Below is a small trained network, with its code and all its weights. Each question gives an input and a class and asks what happens when units are switched off, that is, made to give their printed mean instead of their output.

import numpy as np


def w(rows, s, z=0):
    codes = np.array(rows[::2]) - 128.0
    scale = np.full(codes.shape[1], s)
    scale[-1] = z or s
    return codes * scale


def norm(h):
    return h / np.sqrt((h * h).mean(-1, keepdims=True) + 1e-5)


def f(y):
    return y / 2 * (1 + np.tanh(0.7978845608 * (y + 0.044715 * y**3)))


def log_softmax(a):
    a = a - a.max(-1, keepdims=True)
    return a - np.log(np.exp(a).sum(-1, keepdims=True))


def net(x, mask):
    res = np.array(x, float).reshape(1, 2) / 4 @ E
    u = 0
    for l in range(2):
        y = f(norm(res) @ A[l][:, :-1].T + A[l][:, -1])
        res = res + np.where(mask[u : u + 14], y, B[l][:, -1]) @ B[l][:, :-1]
        u += 14
    return log_softmax(norm(res)[-1] @ U[:, :-1].T + U[:, -1])


A, B = {}, {}
E = w([
[170,2,56,109],'x0',
[204,213,65,108],'x1',
],0.0083)
A[0] = w([
[187,255,61,142,62],'0.n1',
[80,178,139,186,101],'0.n2',
[181,94,24,130,7],'0.n3',
[134,103,122,129,162],'0.n4',
[136,146,79,127,6],'0.n5',
[134,166,214,139,135],'0.n6',
[90,121,82,150,139],'0.n7',
[99,132,247,191,109],'0.n8',
[158,106,62,133,52],'0.n9',
[108,108,98,140,169],'0.n10',
[129,72,135,112,156],'0.n11',
[67,195,246,113,129],'0.n12',
[141,88,70,75,59],'0.n13',
[189,83,185,179,173],'0.n14',
],0.0098,0.0021)
B[0] = w([
[62,86,96,34,255],'0.n1',
[160,104,169,152,169],'0.n2',
[156,188,161,206,205],'0.n3',
[119,124,109,135,143],'0.n4',
[185,114,130,93,130],'0.n5',
[133,127,153,172,180],'0.n6',
[126,119,116,126,133],'0.n7',
[117,251,149,91,216],'0.n8',
[166,150,131,157,163],'0.n9',
[117,121,108,134,144],'0.n10',
[108,82,92,124,167],'0.n11',
[134,155,181,212,248],'0.n12',
[153,137,106,161,172],'0.n13',
[102,115,108,126,150],'0.n14',
],0.025,0.0065)
A[1] = w([
[146,115,139,131,219],'1.n1',
[73,88,105,161,152],'1.n2',
[130,118,127,132,107],'1.n3',
[114,127,131,105,63],'1.n4',
[166,105,98,105,185],'1.n5',
[133,148,134,122,131],'1.n6',
[119,108,147,131,141],'1.n7',
[181,130,135,161,49],'1.n8',
[172,100,108,186,182],'1.n9',
[93,75,123,85,117],'1.n10',
[120,126,254,158,59],'1.n11',
[101,135,139,75,3],'1.n12',
[93,141,152,199,67],'1.n13',
[141,141,119,132,110],'1.n14',
],0.025,0.0024)
B[1] = w([
[127,119,142,136,133],'1.n1',
[41,221,29,129,180],'1.n2',
[123,128,127,131,126],'1.n3',
[114,106,117,89,141],'1.n4',
[97,135,213,142,163],'1.n5',
[92,108,138,125,142],'1.n6',
[146,186,127,139,133],'1.n7',
[222,83,84,81,176],'1.n8',
[75,80,182,210,205],'1.n9',
[249,85,203,98,210],'1.n10',
[73,248,233,108,246],'1.n11',
[127,106,68,163,174],'1.n12',
[144,158,174,34,216],'1.n13',
[126,141,152,146,137],'1.n14',
],0.022,0.012)
U = w([
[102,152,2,74,112],'0',
[199,54,157,244,138],'1',
[108,212,196,99,181],'2',
[164,138,88,153,2],'3',
[200,61,124,32,131],'4',
[46,110,61,228,147],'5',
],0.017,0.0083)

Each question gives the input, the list of numbers given to net, and the class t.
The units are the neurons (one row each of A and B). Each row of codes is followed by its name. A weight is (code - 128) times the scale printed after its matrix; where a second scale follows, it is the last column's (A, B and U).
mask holds one flag per neuron, layer by layer. A switched-off neuron (its flag False) gives its mean, the last column of its row in B, instead of its output. The means were averaged over made-up inputs and are rounded, as every weight is.
A unit's drop is (log p(t) with every unit on - log p(t) with that unit switched off) / (log p(t) with every unit on - log p(t) with every unit switched off).
The circuit of an input: a set's keep is (log p(t) with only the set's units on - log p(t) with every unit switched off) / (log p(t) with every unit on - log p(t) with every unit switched off). Starting from the 12 units with the biggest drops (on a tie, the unit counted first), units are removed one at a time, each time the one whose removal leaves the highest keep (on an exact tie, the one counted first), for as long as the keep stays at least 0.8.
units of the circuit, in order: the units of the circuit, biggest drop first
unit that matters most: the unit with the biggest drop
k most important neurons: the k neurons with the biggest drops, biggest first
top k neurons in layer l: the k neurons of layer l with the biggest drops, biggest first
drop when u is switched off: that unit's drop, to one decimal
input [5,-3], class 5: unit that matters most => 1.n2
input [6,-7], class 5: 2 most important neurons => [1.n2; 0.n1]
input [2,-2], class 5: 4 most important neurons => [0.n1; 1.n2; 0.n8; 1.n11]
input [3,-4], class 0: 2 most important neurons => [1.n2; 1.n11]
input [4,7], class 1: 2 most important neurons => [0.n8; 1.n11]
input [1,7], class 4: units of the circuit, in order => [0.n1; 1.n11]
input [1,3], class 4: 3 most important neurons => [0.n12; 0.n8; 0.n1]
input [3,0], class 1: 3 most important neurons => [0.n1; 1.n9; 0.n3]
input [-3,4], class 4: 2 most important neurons => [0.n1; 1.n10]
input [4,-8], class 0: 3 most important neurons => [1.n2; 1.n11; 0.n1]
input [1,-3], class 0: top 2 neurons in layer 0 => [0.n1; 0.n12]
input [4,-7], class 0: 2 most important neurons => [1.n2; 1.n11]
input [6,0], class 1: 2 most important neurons => [0.n1; 0.n3]
input [-2,4], class 4: unit that matters most => 1.n10
input [1,-4], class 0: top 3 neurons in layer 0 => [0.n12; 0.n3; 0.n1]
input [5,7], class 1: top 2 neurons in layer 0 => [0.n3; 0.n8]
input [4,-4], class 5: top 2 neurons in layer 1 => [1.n2; 1.n11]
input [-5,8], class 4: drop when 1.n1 is switched off => 0.0
input [4,6], class 1: drop when 0.n3 is switched off => 0.3
input [1,4], class 4: drop when 0.n1 is switched off => 0.6
input [5,-2], class 5: drop when 1.n2 is switched off => 0.1
